Below is a small trained network, with its code and all its weights. Each question gives an input and a class and asks what happens when units are switched off, that is, made to give their printed mean instead of their output.

import numpy as np


def w(rows, s, z=0):
    codes = np.array(rows[::2]) - 128.0
    scale = np.full(codes.shape[1], s)
    scale[-1] = z or s
    return codes * scale


def f(y):
    return np.maximum(y, 0)


def log_softmax(a):
    a = a - a.max(-1, keepdims=True)
    return a - np.log(np.exp(a).sum(-1, keepdims=True))


def net(x, mask):
    res = np.array(x, float).reshape(1, 4) / 4 @ E
    y = f(res @ A[0][:, :-1].T + A[0][:, -1])
    res = res + np.where(mask, y, B[0][:, -1]) @ B[0][:, :-1]
    return log_softmax(res[-1] @ U[:, :-1].T + U[:, -1])


A, B = {}, {}
E = w([
[154,142,221,207,226,159,103,50,149,142,107],'x0',
[122,44,101,180,181,37,160,22,112,160,215],'x1',
[198,173,155,199,110,64,60,158,126,142,50],'x2',
[67,137,193,88,176,45,19,130,255,227,115],'x3',
],0.0079)
A[0] = w([
[83,78,71,100,141,96,184,124,134,147,207,194],'N0',
[44,116,116,52,133,221,186,104,110,89,215,180],'N1',
[200,137,125,241,133,139,148,96,70,93,153,167],'N2',
[144,72,184,171,225,108,113,33,153,186,180,139],'N3',
[192,162,115,185,152,183,179,147,57,61,105,169],'N4',
[54,117,159,136,204,97,41,121,165,181,136,155],'N5',
[170,226,137,45,52,153,64,237,151,147,62,254],'N6',
[145,149,38,91,15,147,124,194,91,68,85,108],'N7',
[184,153,81,155,103,245,199,136,91,53,131,165],'N8',
[135,227,254,129,190,149,73,135,160,145,43,178],'N9',
],0.0068,0.004)
B[0] = w([
[76,120,64,92,100,195,53,67,35,114,189,197],'N0',
[158,66,59,74,96,111,53,59,84,100,235,217],'N1',
[190,149,190,163,220,153,90,37,110,56,71,205],'N2',
[198,72,93,19,160,98,94,9,132,201,155,222],'N3',
[170,138,239,141,180,137,178,159,135,137,101,213],'N4',
[168,112,225,84,178,107,191,136,203,126,105,209],'N5',
[38,116,74,88,49,92,93,160,84,156,140,249],'N6',
[101,95,122,74,152,4,201,129,169,201,110,211],'N7',
[157,72,146,120,248,78,207,110,136,181,123,228],'N8',
[78,217,248,190,83,175,61,145,162,47,2,228],'N9',
],0.0068,0.012)
U = w([
[52,213,174,158,70,141,66,181,158,91,50,122],'0',
[166,157,186,237,160,178,154,127,115,50,101,137],'1',
[111,115,35,104,97,132,38,94,75,110,188,158],'2',
[79,117,98,92,116,96,185,183,122,177,146,113],'3',
[113,123,141,98,144,193,124,127,146,91,170,99],'4',
[169,222,41,226,87,246,193,211,227,110,175,2],'5',
[172,110,163,96,161,88,154,105,151,172,110,143],'6',
[176,219,67,235,64,243,202,225,213,102,202,2],'7',
],0.011,0.01)

Each question gives the input, the list of numbers given to net, and the class t.
The units are the neurons (one row each of A and B). Each row of codes is followed by its name. A weight is (code - 128) times the scale printed after its matrix; where a second scale follows, it is the last column's (A, B and U).
mask holds one flag per neuron, in row order. A switched-off neuron (its flag False) gives its mean, the last column of its row in B, instead of its output. The means were averaged over made-up inputs and are rounded, as every weight is.
A unit's drop is (log p(t) with every unit on - log p(t) with that unit switched off) / (log p(t) with every unit on - log p(t) with every unit switched off).
The circuit of an input: a set's keep is (log p(t) with only the set's units on - log p(t) with every unit switched off) / (log p(t) with every unit on - log p(t) with every unit switched off). Starting from all 10 units, units are removed one at a time, each time the one whose removal leaves the highest keep (on an exact tie, the one counted first), for as long as the keep stays at least 0.8.
units of the circuit, in order: the units of the circuit, biggest drop first
unit that matters most: the unit with the biggest drop
k most important neurons: the k neurons with the biggest drops, biggest first
drop when u is switched off: that unit's drop, to one decimal
input [-5,-6,-6,-3], class 3: units of the circuit, in order : [N7]
input [7,5,7,-2], class 1: 2 most important neurons : [N2; N7]
input [0,5,-6,7], class 2: 2 most important neurons : [N0; N8]
input [-6,-6,4,1], class 3: units of the circuit, in order : [N7; N6]
input [-4,-8,8,-4], class 3: units of the circuit, in order : [N7; N6]
input [5,-6,-6,0], class 0: 2 most important neurons : [N9; N3]
input [-7,-1,0,-1], class 3: units of the circuit, in order : [N7; N2]
input [-5,-2,2,3], class 3: 4 most important neurons : [N9; N2; N7; N6]
input [6,1,5,6], class 0: 2 most important neurons : [N9; N8]
input [2,-3,-1,-1], class 1: 2 most important neurons : [N3; N7]
input [0,-6,-5,-8], class 6: 2 most important neurons : [N8; N4]
input [0,-3,-8,-6], class 6: 3 most important neurons : [N8; N4; N6]
input [3,8,8,-6], class 1: 2 most important neurons : [N2; N7]
input [-5,-8,-8,5], class 2: unit that matters most : N1
input [3,7,-6,-6], class 2: 2 most important neurons : [N0; N1]
input [2,-1,-3,1], class 4: 2 most important neurons : [N6; N7]
input [-1,-3,-3,3], class 0: 2 most important neurons : [N3; N8]
input [-6,1,-1,-5], class 3: 3 most important neurons : [N7; N8; N3]
input [0,-5,-3,-4], class 3: drop when N0 is switched off : -0.1
input [6,-1,4,7], class 0: units of the circuit, in order : [N9]
input [0,-3,0,8], class 0: drop when N5 is switched off : 0.0
input [-6,0,-2,5], class 2: drop when N0 is switched off : 0.2
